Below is a small trained network, with its code and all its weights. Each question gives an input and a class and asks what happens when units are switched off, that is, made to give their printed mean instead of their output.

import numpy as np


def w(rows, s, z=0):
    codes = np.array(rows[::2]) - 128.0
    scale = np.full(codes.shape[1], s)
    scale[-1] = z or s
    return codes * scale


def norm(h):
    return h / np.sqrt((h * h).mean(-1, keepdims=True) + 1e-5)


def f(y):
    return np.maximum(y, 0)


def log_softmax(a):
    a = a - a.max(-1, keepdims=True)
    return a - np.log(np.exp(a).sum(-1, keepdims=True))


def net(x, mask):
    res = np.array(x, float).reshape(1, 8) / 4 @ E
    u = 0
    for l in range(2):
        y = f(norm(res) @ A[l][:, :-1].T + A[l][:, -1])
        res = res + np.where(mask[u : u + 16], y, B[l][:, -1]) @ B[l][:, :-1]
        u += 16
    return log_softmax(norm(res)[-1] @ U[:, :-1].T + U[:, -1])


A, B = {}, {}
E = w([
[125,128,129,128,131,128,129,129],'x0',
[127,130,128,128,128,125,128,128],'x1',
[141,109,252,129,119,113,129,133],'x2',
[128,131,128,129,129,129,129,128],'x3',
[129,129,128,125,127,131,127,127],'x4',
[203,162,128,101,173,146,113,218],'x5',
[140,110,114,129,85,138,242,149],'x6',
[128,128,127,126,128,125,128,128],'x7',
],0.026)
A[0] = w([
[132,133,147,142,121,143,135,121,76],'0.n1',
[164,137,126,135,128,129,121,152,168],'0.n2',
[95,112,138,140,129,98,78,91,27],'0.n3',
[80,147,114,120,178,108,82,136,165],'0.n4',
[108,149,136,142,161,126,75,148,89],'0.n5',
[85,130,214,131,95,130,146,60,69],'0.n6',
[86,167,134,161,176,115,150,138,67],'0.n7',
[104,141,97,115,134,133,172,142,110],'0.n8',
[124,123,230,115,125,129,158,136,62],'0.n9',
[164,114,112,118,160,152,67,157,75],'0.n10',
[106,134,220,106,153,133,16,104,106],'0.n11',
[124,125,125,128,151,133,154,101,56],'0.n12',
[114,127,105,114,139,133,2,104,200],'0.n13',
[88,138,84,137,115,149,140,60,136],'0.n14',
[194,153,168,122,154,124,126,193,3],'0.n15',
[176,156,82,122,163,133,121,191,95],'0.n16',
],0.03,0.0064)
B[0] = w([
[121,126,130,129,129,137,139,111,137],'0.n1',
[163,136,114,128,168,149,124,209,165],'0.n2',
[42,43,76,161,148,110,44,135,179],'0.n3',
[72,133,152,80,164,153,130,118,191],'0.n4',
[180,176,156,49,145,106,172,89,177],'0.n5',
[145,130,113,178,199,150,221,71,222],'0.n6',
[106,98,113,80,123,125,130,106,130],'0.n7',
[160,102,84,125,93,90,144,135,177],'0.n8',
[67,95,207,79,152,150,129,155,202],'0.n9',
[174,217,144,109,128,165,195,82,188],'0.n10',
[252,97,62,163,81,36,97,113,250],'0.n11',
[110,141,127,126,103,133,140,123,140],'0.n12',
[28,131,180,121,175,218,126,147,243],'0.n13',
[139,142,156,53,44,129,57,151,217],'0.n14',
[96,113,164,119,57,134,6,185,197],'0.n15',
[143,83,71,159,202,146,200,94,211],'0.n16',
],0.041,0.024)
A[1] = w([
[123,141,159,172,104,118,138,176,30],'1.n1',
[163,150,2,159,56,124,124,137,165],'1.n2',
[108,210,129,136,127,157,149,112,86],'1.n3',
[209,137,107,132,111,111,163,99,60],'1.n4',
[56,158,198,177,135,124,220,115,44],'1.n5',
[131,155,132,139,146,87,144,131,80],'1.n6',
[182,184,118,125,94,77,49,179,83],'1.n7',
[138,151,77,188,146,59,114,114,7],'1.n8',
[115,87,131,116,72,114,117,149,145],'1.n9',
[50,169,153,108,109,171,40,108,2],'1.n10',
[81,166,216,124,82,162,74,217,32],'1.n11',
[160,109,112,176,81,96,91,88,110],'1.n12',
[217,202,136,105,18,89,87,131,45],'1.n13',
[133,144,94,158,144,97,123,112,39],'1.n14',
[139,146,56,209,135,90,162,186,18],'1.n15',
[67,174,96,41,86,61,107,111,91],'1.n16',
],0.029,0.005)
B[1] = w([
[94,108,119,103,109,122,152,167,136],'1.n1',
[143,121,119,159,48,159,200,130,227],'1.n2',
[103,145,58,111,157,132,100,119,162],'1.n3',
[82,93,89,128,133,96,110,173,198],'1.n4',
[133,187,193,235,138,121,121,155,195],'1.n5',
[126,127,103,162,125,146,102,125,131],'1.n6',
[142,189,210,155,132,37,133,180,208],'1.n7',
[132,74,61,128,136,132,116,81,159],'1.n8',
[82,171,112,120,152,176,133,106,208],'1.n9',
[143,70,146,130,86,112,144,253,220],'1.n10',
[76,41,85,72,134,133,72,98,227],'1.n11',
[143,173,98,93,128,106,114,81,193],'1.n12',
[180,234,144,139,86,138,116,70,253],'1.n13',
[105,115,69,135,123,98,134,130,146],'1.n14',
[182,62,133,118,105,103,145,180,173],'1.n15',
[62,132,156,131,83,153,136,70,216],'1.n16',
],0.051,0.017)
U = w([
[58,68,161,65,115,143,78,166,253],'0',
[140,61,73,157,154,38,103,32,66],'1',
[111,181,133,116,5,127,163,67,99],'2',
[89,131,201,216,147,124,188,103,109],'3',
[139,181,111,81,237,199,175,132,58],'4',
[221,197,160,80,125,56,70,145,82],'5',
[199,94,72,128,92,126,218,185,127],'6',
],0.021,0.0043)

Each question gives the input, the list of numbers given to net, and the class t.
The units are the neurons (one row each of A and B). Each row of codes is followed by its name. A weight is (code - 128) times the scale printed after its matrix; where a second scale follows, it is the last column's (A, B and U).
mask holds one flag per neuron, layer by layer. A switched-off neuron (its flag False) gives its mean, the last column of its row in B, instead of its output. The means were averaged over made-up inputs and are rounded, as every weight is.
A unit's drop is (log p(t) with every unit on - log p(t) with that unit switched off) / (log p(t) with every unit on - log p(t) with every unit switched off).
The circuit of an input: a set's keep is (log p(t) with only the set's units on - log p(t) with every unit switched off) / (log p(t) with every unit on - log p(t) with every unit switched off). Starting from the 12 units with the biggest drops (on a tie, the unit counted first), units are removed one at a time, each time the one whose removal leaves the highest keep (on an exact tie, the one counted first), for as long as the keep stays at least 0.8.
circuit, biggest first: the units of the circuit, biggest drop first
unit that matters most: the unit with the biggest drop
top k neurons: the k neurons with the biggest drops, biggest first
top k neurons in layer l: the k neurons of layer l with the biggest drops, biggest first
drop when u is switched off: that unit's drop, to one decimal
input [-4,4,1,-2,1,7,0,-8], class 5: circuit, biggest first	[0.n13]
input [3,7,-5,4,5,1,5,8], class 6: top 2 neurons	[0.n16, 0.n15]
input [5,4,7,-3,8,-2,0,-8], class 1: top 2 neurons in layer 0	[0.n11, 0.n13]
input [1,3,3,-8,8,-5,0,2], class 1: top 2 neurons in layer 0	[0.n13, 0.n6]
input [-4,-2,0,6,-1,3,6,-6], class 6: top 3 neurons in layer 0	[0.n13, 0.n14, 0.n16]
input [8,1,0,-3,0,2,5,-5], class 6: top 2 neurons	[0.n13, 0.n14]
input [3,1,2,4,-5,8,7,3], class 0: top 2 neurons in layer 0	[0.n11, 0.n15]
input [4,-6,2,-7,7,8,8,-5], class 0: top 2 neurons in layer 0	[0.n11, 0.n15]
input [-6,1,2,-7,5,5,-7,4], class 5: top 2 neurons	[0.n11, 0.n15]
input [-6,-3,-2,1,0,7,2,0], class 6: top 2 neurons in layer 0	[0.n16, 0.n13]
input [-2,-1,1,7,6,7,-3,-7], class 5: top 2 neurons	[0.n15, 0.n6]
input [-4,2,0,-3,3,4,-5,-2], class 4: top 4 neurons	[0.n13, 0.n16, 0.n14, 0.n4]
input [1,7,-8,0,0,1,3,-1], class 6: top 2 neurons in layer 0	[0.n16, 0.n15]
input [8,6,-3,-5,2,5,-1,1], class 4: circuit, biggest first	[0.n16]
input [7,-1,8,-4,-2,-4,1,-5], class 3: top 3 neurons	[0.n9, 0.n6, 1.n5]
input [-5,7,3,4,3,0,6,5], class 3: top 2 neurons	[0.n14, 1.n5]
input [6,5,-6,1,5,1,-1,5], class 4: top 2 neurons	[0.n16, 0.n15]
input [8,8,2,-1,3,-2,-7,-4], class 1: drop when 0.n11 is switched off	1.2
input [4,-6,-5,3,6,2,1,1], class 6: drop when 0.n13 is switched off	0.2
input [2,2,-8,3,-4,3,2,-3], class 6: drop when 0.n9 is switched off	0.0
input [-6,6,-8,-2,1,5,2,1], class 6: unit that matters most	0.n13
